Below is a small trained network, with its code and all its weights. Each question gives an input and a target symbol and asks what happens when units are switched off, that is, made to give their printed mean instead of their output.

import numpy as np


def w(rows, s, z=0):
    codes = np.array(rows[::2]) - 128.0
    scale = np.full(codes.shape[1], s)
    scale[-1] = z or s
    return codes * scale


def norm(h):
    return h / np.sqrt((h * h).mean(-1, keepdims=True) + 1e-5)


def f(y):
    return np.maximum(y, 0)


def softmax(a):
    e = np.exp(a - a.max(-1, keepdims=True))
    return e / e.sum(-1, keepdims=True)


def log_softmax(a):
    a = a - a.max(-1, keepdims=True)
    return a - np.log(np.exp(a).sum(-1, keepdims=True))


def net(x, mask):
    ids = ['αγδλμτ'.index(c) for c in x.split()]
    T = len(ids)
    res = E[ids] + P[:T]
    u = 0
    for l in range(2):
        q, k, v = (norm(res) @ M[l].T for M in (Q, K, V))
        z = softmax(np.where(np.tri(T) > 0, q @ k.T / 2**0.5, -1e9)) @ v
        res = res + np.where(mask[u], z, O[l][:, -1]) @ O[l][:, :-1]
        u += 1
        y = f(norm(res) @ A[l][:, :-1].T + A[l][:, -1])
        res = res + np.where(mask[u : u + 8], y, B[l][:, -1]) @ B[l][:, :-1]
        u += 8
    return log_softmax(norm(res)[-1] @ U[:, :-1].T + U[:, -1])


Q, K, V, O, A, B = {}, {}, {}, {}, {}, {}
E = w([
[132,61,16,137,141,220,4,157,130,94],'α',
[101,124,64,114,102,177,99,85,106,93],'γ',
[126,114,164,127,108,54,107,59,78,158],'δ',
[104,78,125,133,121,191,104,92,99,102],'λ',
[171,186,103,183,146,170,54,135,41,146],'μ',
[182,190,126,220,139,187,140,25,186,34],'τ',
],0.017)
P = w([
[97,136,91,122,37,128,118,169,108,77],'0',
[119,130,103,101,157,167,137,140,101,164],'1',
[136,82,112,157,171,125,219,176,98,4],'2',
[181,118,112,84,65,147,102,164,178,147],'3',
[112,95,83,167,140,117,164,123,131,3],'4',
[134,112,144,66,167,130,114,100,158,192],'5',
[142,44,111,189,102,125,172,123,113,67],'6',
[142,154,230,31,68,157,146,125,169,146],'7',
[122,48,111,200,104,113,170,87,106,67],'8',
[220,131,181,54,115,104,93,165,136,142],'9',
[113,55,150,201,95,103,162,73,142,75],'10',
[146,137,144,109,167,137,61,94,136,163],'11',
[127,48,101,186,76,75,143,103,136,107],'12',
[127,133,147,106,99,255,121,95,182,146],'13',
],0.015)
Q[0] = w([
[17,143,85,209,182,117,157,105,96,148],'0.h1',
[86,142,143,186,1,151,179,181,141,144],'0.h1',
],0.0096)
K[0] = w([
[172,86,88,180,77,101,150,148,77,88],'0.h1',
[5,120,80,203,171,130,138,64,119,185],'0.h1',
],0.011)
V[0] = w([
[210,224,47,144,114,117,125,51,107,118],'0.h1',
[91,178,2,9,65,120,149,157,82,178],'0.h1',
],0.0076)
O[0] = w([
[253,134,157,44,78,115,155,134,67,61,251],'0.h1',
[178,120,158,129,222,59,195,148,233,136,109],'0.h1',
],0.011,0.0034)
A[0] = w([
[184,133,87,90,50,132,84,25,123,182,155],'0.n1',
[111,133,129,112,138,3,135,120,141,191,107],'0.n2',
[127,183,145,127,128,99,88,205,139,238,160],'0.n3',
[125,143,129,139,144,148,98,48,210,223,172],'0.n4',
[79,146,154,213,56,2,192,182,183,109,2],'0.n5',
[64,2,45,121,75,83,142,92,161,146,113],'0.n6',
[93,77,116,91,88,80,161,96,120,87,149],'0.n7',
[165,194,71,177,89,162,211,186,115,58,212],'0.n8',
],0.0089,0.0051)
B[0] = w([
[94,137,207,109,161,231,138,202,148,163,255],'0.n1',
[153,141,125,138,146,172,186,172,66,139,142],'0.n2',
[125,178,51,139,130,95,158,177,163,135,143],'0.n3',
[92,236,82,105,33,147,169,211,115,90,180],'0.n4',
[192,59,67,86,187,210,195,161,103,151,136],'0.n5',
[52,102,169,147,245,128,189,194,136,98,207],'0.n6',
[129,50,178,125,150,138,169,165,78,71,197],'0.n7',
[68,55,2,108,131,115,102,134,103,147,250],'0.n8',
],0.01,0.0089)
Q[1] = w([
[82,87,151,61,104,253,121,177,126,112],'1.h1',
[57,20,137,150,88,97,41,172,50,65],'1.h1',
],0.0057)
K[1] = w([
[153,176,176,143,139,148,73,149,120,165],'1.h1',
[160,142,138,255,68,170,142,33,114,91],'1.h1',
],0.0087)
V[1] = w([
[153,89,150,161,105,177,108,124,199,3],'1.h1',
[108,71,166,84,98,109,201,164,78,153],'1.h1',
],0.011)
O[1] = w([
[110,216,93,141,62,88,248,115,85,128,254],'1.h1',
[50,129,116,110,189,96,84,77,182,122,206],'1.h1',
],0.017,0.0064)
A[1] = w([
[42,77,108,145,192,57,91,208,97,112,63],'1.n1',
[118,190,129,134,169,188,115,168,178,118,128],'1.n2',
[105,78,97,145,169,147,95,103,165,102,4],'1.n3',
[156,133,118,62,120,10,149,111,194,137,46],'1.n4',
[157,184,77,82,114,174,114,88,104,180,58],'1.n5',
[168,33,186,100,118,139,134,154,124,97,95],'1.n6',
[171,23,146,68,150,122,109,89,144,129,58],'1.n7',
[121,122,144,77,161,152,47,121,196,165,42],'1.n8',
],0.013,0.0029)
B[1] = w([
[137,135,209,132,110,153,50,125,170,172,254],'1.n1',
[119,117,94,99,117,172,187,152,86,184,227],'1.n2',
[97,117,151,114,139,110,149,156,44,64,170],'1.n3',
[157,163,122,84,114,98,106,202,163,61,156],'1.n4',
[115,85,234,153,175,162,66,148,136,100,188],'1.n5',
[109,93,55,75,145,126,80,68,107,146,177],'1.n6',
[144,187,76,111,134,205,145,82,114,155,161],'1.n7',
[100,58,175,253,170,35,147,143,160,138,171],'1.n8',
],0.013,0.0095)
U = w([
[143,153,86,120,85,85,189,148,34,162,253],'α',
[160,156,132,83,148,111,132,163,180,70,166],'γ',
[31,148,173,188,173,80,109,127,164,89,55],'δ',
[18,249,42,123,95,150,57,138,178,208,39],'λ',
[167,109,97,92,203,156,141,66,126,148,109],'μ',
[122,148,168,44,46,139,2,97,73,109,131],'τ',
],0.0084,0.003)

Each question gives the input, a string of symbols that net reads in full, and the target symbol t.
The units are the heads (2 rows each of Q, K, V and O) and the neurons (one row each of A and B). Each row of codes is followed by its name. A weight is (code - 128) times the scale printed after its matrix; where a second scale follows, it is the last column's (O, A, B and U).
mask holds one flag per unit, layer by layer, with each layer's heads first. A switched-off unit (its flag False) gives its mean, the last column of its rows in O or B, instead of its output. The means were averaged over made-up inputs and are rounded, as every weight is.
A unit's drop is (log p(t) with every unit on - log p(t) with that unit switched off) / (log p(t) with every unit on - log p(t) with every unit switched off).
The circuit of an input: a set's keep is (log p(t) with only the set's units on - log p(t) with every unit switched off) / (log p(t) with every unit on - log p(t) with every unit switched off). Starting from the 12 units with the biggest drops (on a tie, the unit counted first), units are removed one at a time, each time the one whose removal leaves the highest keep (on an exact tie, the one counted first), for as long as the keep stays at least 0.8.
units of the circuit, in order: the units of the circuit, biggest drop first
most important unit: the unit with the biggest drop
k most important neurons: the k neurons with the biggest drops, biggest first
k most important neurons of layer l: the k neurons of layer l with the biggest drops, biggest first
input δ μ γ γ γ λ λ τ λ γ μ δ λ α, target δ: most important unit -> 1.n8
input τ λ τ μ λ δ α τ α λ δ μ γ, target τ: 2 most important neurons of layer 0 -> 0.n8; 0.n1
input λ τ λ α γ α τ δ δ μ τ α, target μ: 2 most important neurons -> 0.n8; 1.n8
input τ γ γ α λ λ δ, target δ: 2 most important neurons -> 0.n8; 1.n2
input λ λ δ λ λ δ, target λ: units of the circuit, in order -> 0.n4; 0.h1
input μ λ λ, target τ: 2 most important neurons of layer 1 -> 1.n1; 1.n8
input λ δ γ δ, target δ: units of the circuit, in order -> 1.h1; 1.n8
input τ τ λ λ λ μ γ τ, target μ: 2 most important neurons -> 0.n8; 1.n1
input λ γ δ τ μ λ λ δ λ λ, target δ: 2 most important neurons -> 1.n8; 0.n8
input λ λ τ λ λ γ α, target δ: 4 most important neurons -> 0.n8; 0.n6; 1.n1; 1.n2
input λ τ μ τ λ τ γ τ, target τ: 2 most important neurons of layer 0 -> 0.n6; 0.n8
input γ γ λ, target δ: units of the circuit, in order -> 0.h1; 1.n1; 0.n1
input λ γ τ λ μ λ τ τ μ λ μ, target τ: 2 most important neurons of layer 1 -> 1.n5; 1.n2
input α γ τ τ λ λ λ λ λ λ γ λ γ, target δ: units of the circuit, in order -> 0.n6
input τ λ α λ μ λ μ λ, target λ: units of the circuit, in order -> 0.h1; 0.n4
input τ τ τ τ, target τ: 2 most important neurons -> 1.n5; 0.n8
input τ λ α δ τ λ λ μ λ λ μ μ δ, target τ: units of the circuit, in order -> 0.n8; 0.h1; 1.h1
input λ μ μ δ, target μ: units of the circuit, in order -> 1.h1; 0.h1; 1.n7
input τ μ λ γ τ τ, target γ: units of the circuit, in order -> 0.h1; 1.n4
input λ λ α α δ λ λ δ δ μ, target δ: most important neuron -> 1.n8
input λ γ λ γ δ δ τ λ μ μ γ μ, target μ: units of the circuit, in order -> 0.h1; 1.h1; 1.n2; 0.n4
input μ μ λ γ τ τ τ γ δ α, target γ: units of the circuit, in order -> 0.h1; 0.n1; 1.n4
input λ γ τ μ λ, target α: 2 most important neurons of layer 0 -> 0.n1; 0.n6
input α γ δ λ δ τ, target λ: 2 most important neurons -> 0.n4; 1.n3
input δ μ δ μ, target μ: 2 most important neurons of layer 1 -> 1.n7; 1.n8
input γ δ μ λ τ γ λ λ, target γ: 2 most important neurons of layer 0 -> 0.n1; 0.n8
input τ τ γ λ γ λ τ α, target λ: units of the circuit, in order -> 0.h1
input δ μ δ α λ α μ λ δ, target τ: 3 most important neurons of layer 1 -> 1.n1; 1.n6; 1.n8
input γ μ μ λ γ γ τ λ λ λ μ λ λ, target τ: 2 most important neurons -> 0.n8; 1.n1
